Below are the code and all the weights of a small trained network. Each question names an input and a target symbol and asks about switching units off, where a switched-off unit gives its printed mean instead of its output.

import numpy as np


def w(rows, s, z=0):
    codes = np.array(rows[::2]) - 128.0
    scale = np.full(codes.shape[1], s)
    scale[-1] = z or s
    return codes * scale


def norm(h):
    return h / np.sqrt((h * h).mean(-1, keepdims=True) + 1e-5)


def f(y):
    return y / 2 * (1 + np.tanh(0.7978845608 * (y + 0.044715 * y**3)))


def softmax(a):
    e = np.exp(a - a.max(-1, keepdims=True))
    return e / e.sum(-1, keepdims=True)


def log_softmax(a):
    a = a - a.max(-1, keepdims=True)
    return a - np.log(np.exp(a).sum(-1, keepdims=True))


def net(x, mask):
    ids = ['γεζηθλμξπσφψω'.index(c) for c in x.split()]
    T = len(ids)
    res = E[ids] + P[:T]
    r = norm(res)
    for j in range(3):
        rows = slice(3 * j, 3 * j + 3)
        q, k, v = (r @ M[0][rows].T for M in (Q, K, V))
        z = softmax(np.where(np.tri(T) > 0, q @ k.T / 3**0.5, -1e9)) @ v
        o = O[0][rows]
        res = res + np.where(mask[j], z, o[:, -1]) @ o[:, :-1]
    y = f(norm(res) @ A[0][:, :-1].T + A[0][:, -1])
    res = res + np.where(mask[3:19], y, B[0][:, -1]) @ B[0][:, :-1]
    return log_softmax(norm(res)[-1] @ U[:, :-1].T + U[:, -1])


Q, K, V, O, A, B = {}, {}, {}, {}, {}, {}
E = w([
[128,99,118],'γ',
[95,2,171],'ε',
[207,161,157],'ζ',
[129,100,77],'η',
[172,154,147],'θ',
[86,177,143],'λ',
[112,140,132],'μ',
[108,125,67],'ξ',
[128,95,72],'π',
[147,203,165],'σ',
[172,117,100],'φ',
[203,152,121],'ψ',
[73,169,129],'ω',
],0.019)
P = w([
[84,26,228],'0',
[155,248,74],'1',
[105,104,122],'2',
[138,82,100],'3',
[155,245,59],'4',
[101,102,123],'5',
[147,81,104],'6',
[140,218,73],'7',
],0.017)
Q[0] = w([
[58,110,198],'h1',
[36,254,26],'h1',
[158,142,117],'h1',
[164,84,170],'h2',
[118,202,200],'h2',
[188,207,13],'h2',
[187,233,116],'h3',
[191,85,205],'h3',
[63,112,116],'h3',
],0.03)
K[0] = w([
[55,177,109],'h1',
[49,94,252],'h1',
[153,111,103],'h1',
[199,124,117],'h2',
[126,160,199],'h2',
[125,43,209],'h2',
[150,84,232],'h3',
[205,139,87],'h3',
[102,159,109],'h3',
],0.037)
V[0] = w([
[3,112,182],'h1',
[60,48,136],'h1',
[59,179,132],'h1',
[58,29,74],'h2',
[48,222,201],'h2',
[69,200,185],'h2',
[35,166,86],'h3',
[137,167,192],'h3',
[216,45,103],'h3',
],0.034)
O[0] = w([
[83,186,234,178],'h1',
[65,245,136,235],'h1',
[68,134,237,52],'h1',
[63,26,30,250],'h2',
[219,47,248,54],'h2',
[189,71,210,71],'h2',
[44,29,117,78],'h3',
[231,115,140,133],'h3',
[101,255,125,175],'h3',
],0.028,0.017)
A[0] = w([
[181,122,139,109],'n1',
[122,113,127,118],'n2',
[107,116,154,102],'n3',
[190,199,104,108],'n4',
[145,207,73,164],'n5',
[170,62,184,157],'n6',
[214,29,120,2],'n7',
[152,21,164,167],'n8',
[104,86,148,74],'n9',
[93,122,162,110],'n10',
[158,147,172,96],'n11',
[205,115,19,110],'n12',
[186,132,144,85],'n13',
[195,134,146,75],'n14',
[63,129,175,114],'n15',
[108,102,5,114],'n16',
],0.031,0.0096)
B[0] = w([
[125,149,163,147],'n1',
[134,133,120,126],'n2',
[141,119,135,135],'n3',
[130,68,123,188],'n4',
[172,56,113,252],'n5',
[120,175,62,180],'n6',
[1,144,83,149],'n7',
[107,99,35,173],'n8',
[149,96,108,133],'n9',
[147,110,138,147],'n10',
[137,144,167,159],'n11',
[195,58,101,211],'n12',
[137,161,158,148],'n13',
[139,167,162,152],'n14',
[128,74,103,171],'n15',
[110,209,202,254],'n16',
],0.089,0.018)
U = w([
[111,102,88,3],'γ',
[104,126,89,16],'ε',
[195,123,117,149],'ζ',
[94,209,120,58],'η',
[194,124,153,167],'θ',
[123,57,146,78],'λ',
[84,110,211,206],'μ',
[58,154,132,199],'ξ',
[103,199,124,63],'π',
[167,248,164,207],'σ',
[184,226,22,146],'φ',
[202,88,77,93],'ψ',
[99,37,113,80],'ω',
],0.014,0.0037)

Each question gives the input, a string of symbols that net reads in full, and the target symbol t.
The units are the heads (3 rows each of Q, K, V and O) and the neurons (one row each of A and B). Each row of codes is followed by its name. A weight is (code - 128) times the scale printed after its matrix; where a second scale follows, it is the last column's (O, A, B and U).
mask holds one flag per unit, heads first, then neurons. A switched-off unit (its flag False) gives its mean, the last column of its rows in O or B, instead of its output. The means were averaged over made-up inputs and are rounded, as every weight is.
A unit's drop is (log p(t) with every unit on - log p(t) with that unit switched off) / (log p(t) with every unit on - log p(t) with every unit switched off).
The circuit of an input: a set's keep is (log p(t) with only the set's units on - log p(t) with every unit switched off) / (log p(t) with every unit on - log p(t) with every unit switched off). Starting from the 12 units with the biggest drops (on a tie, the unit counted first), units are removed one at a time, each time the one whose removal leaves the highest keep (on an exact tie, the one counted first), for as long as the keep stays at least 0.8.
circuit, biggest first: the units of the circuit, biggest drop first
most important unit: the unit with the biggest drop
top k neurons: the k neurons with the biggest drops, biggest first
heads that matter: for each layer, one digit per head in row order, 1 if its drop is at least 0.15 and else 0, layers parted by /
drop when u is switched off: that unit's drop, to one decimal
input σ φ ω φ σ μ, target μ: heads that matter	110
input σ ξ ψ φ ψ, target σ: circuit, biggest first	(h2 n5)
input ω π θ ψ γ, target ω: heads that matter	111
input σ ξ θ γ ψ ε λ θ, target σ: heads that matter	010
input ψ ψ π ξ γ ω σ λ, target ψ: circuit, biggest first	(n5)
input μ ζ μ μ ω θ ζ θ, target μ: heads that matter	110
input σ φ ε ζ γ, target σ: heads that matter	111
input γ σ φ σ σ μ, target μ: heads that matter	101
input φ φ σ λ ω ξ, target ξ: top 2 neurons	(n16 n5)
input μ θ φ σ σ φ ω ω, target μ: heads that matter	110
input ψ η ω σ ξ, target ψ: top 3 neurons	(n5 n4 n16)
input ω μ λ η ξ μ θ φ, target ω: top 2 neurons	(n16 n8)
input ε φ μ φ μ ω, target ω: heads that matter	101
input ψ ψ φ π σ η φ ψ, target ψ: heads that matter	000
input ω σ σ μ σ, target ω: most important unit	h3
input ω θ φ σ ε ξ ξ μ, target ω: heads that matter	111
input ξ π μ π ζ, target ξ: heads that matter	100
input ξ σ ξ ξ θ, target ξ: drop when n6 is switched off	0.0
input ψ ψ ξ ψ φ ψ σ π, target ψ: drop when n5 is switched off	0.2
input ξ μ μ ω ξ θ σ μ, target ξ: most important unit	h1
input ω ξ σ, target σ: drop when h2 is switched off	1.1
